[175 111 149 113] : q_310
[103 137 139 122] : q_74
[137 142 193  95] : q_578
[175 111 149 139] : q_510
next: [137 139]
[122]
next: [103 137]
[139]

[173 174 165 154]  q_600
[ 84 133 175 163]  q_393
[150 196 169 152]  q_333
[174 173 158 152]  q_163
[ 71 150 155 192]  q_376
[162 175 173 121]  q_23
[171 190 167 128]  q_564
next: [173 174]
[165]
next: [ 84 133]
[175]
next: [175 173]
[121]
next: [150 196]
[169]
next: [174 173]
[158]

[105 121 107  81 122 141 123 155 122 125 154 134 122 164 129 155 128 165
  86 121 156 115 134 118 175 140] : q_349
[104 144 145  96 137 100 122 115 142 123 151 113 137 164  98 151 138 164
  94 115 153 102 120 124 150 126] : q_369
[175 124 130 164  94 172 146 153  83 113 155 134 122 164 129 155 128 165
  86 130 162 115 134 118 175 140] : q_332
[104 135 131  88 146 110 108 132 147 134 157 114 130 164 105 157 141 137
  88 121 159 126 115 122 172 131] : q_685
[105 116 119  80 101 137 131 160 108 129 146 130 118 164  99 146 122 169
 100 135 153 107 156 113 154 112] : q_725
[103 119 146  65 147 111 106 102 138 119 172 124 130 164  94 172 146 153
  83 113 155 128 134 132 141 141] : q_464
[104 120 123  83 144 119 109 149 132 126 155 100 126 164 129 155 128 137
 103 135 166 121 123 119 145  94] : q_740
[103 119 147  82 128 108 110 129 128 129 152 100 128 164 110 152 141 190
  86 110 150 116 143 125 144 138] : q_577
[105 121 107  81 122 141 123 155 122 125 154 134 122 164  99 154 126 134
 103 144 167 120 136 113 168 107] : q_671
[105 120 150  73 105 128 119 130 110 140 153 148 119 164  73 153 130 160
  97 123 155 115 151 116 132 107] : q_523
next: [111 106 102 138 119 172]
[124]
next: [172 124 130 164  94 172 146 153  83 113 155]
[128]

[142 141 113 149  95 146 152 136  97 104  94 123 140 103 139 125 131 114
 131 150  97 103 149 109  93 135 118]  q_997
[124 119 136 126 129 121 121 127 128 130 137 122 120 127 128 135 129 132
 131 124 129 122 120 124 134 127 164]  q_690
[136  95 185  88 158  59  59 104 154 162 205  97  56 141 108 167 118 138
 136  71 161  93  57  92 193  64 175]  q_211
[124 119 136 126 129 121 121 127 128 130 137 122 120 127 128 135 129 132
 131 124 129 122 120 124 134 120 136]  q_857
[107  94 123 140  57 183 163 160  60  89 100 106 174  76 191 175 189 159
 187 190  62 128 126 129 130 126 129]  q_718
next: [136  97]
[104]
next: [159 187 190  62 128 126 129 130]
[126]
next: [104  94 123 140]
[103]
next: [100 106 174  76 191 175 189]
[159]
which: [124 119 136 126 129 121 121 127 128 130 137 122 120 127 128 135 129 132
 131 124 129 122 120 124 134 127 164]
q_690
next: [134 127]
[164]
which: [124 119 136 126 129 121 121 127 128 130 137 122 120 127 128 135 129 132
 131 124 129 122 120 124 134 120 136]
q_857

[152 138 125  96 159 109 181 177 166 123  96 116 128  69 138 133 111 195
 109 109 118 110 120 134  84 164  95 137 141 141 148 118 104 151] -> q_808
[118 106 134 133 160 105 173 152 138 126  96  92 125  79 121 140  96 169
 145 122 119 123 122 144  87 146 117  93 139 138 164 123 115 151] -> q_775
[156 115 157 173 125 105 140 134  91 166 106 107 192 183 125 164 135 119
 139 157 103 148 134 136 173  95 165 104 142 120 136 106 148 133] -> q_344
next: [133 111 195 109 109]
[118]
next: [118 104]
[151]
next: [134 133 160 105 173 152 138 126  96  92]
[125]
next: [152 138 126  96]
[92]
next: [119 139 157 103 148 134 136 173  95 165 104]
[142]
next: [138 125  96]
[159]

[ 92 109  52 153  89 118 140 115 136 149] : q_862
[151  89 124 104 140  57  86 162 174  75] : q_767
[153  89 118 109 140  52  92 162 173  74] : q_367
[151  89 124 104 140  57 200 111 117 140] : q_952
[157 143  76 188 112  86 203 106 113 147] : q_57
[ 98 167 174 139 123 205 128  95 113 170] : q_884
next: [ 98 167 174 139 123]
[205]
which: [151  89 124 104 140  57  86 162 174  75]
q_767
next: [153  89 118 109 140  52  92]
[162]
next: [118 109 140  52  92 162 173]
[74]
next: [200 111]
[117]
next: [143  76 188 112]
[86]
next: [157 143  76 188 112  86 203 106]
[113]

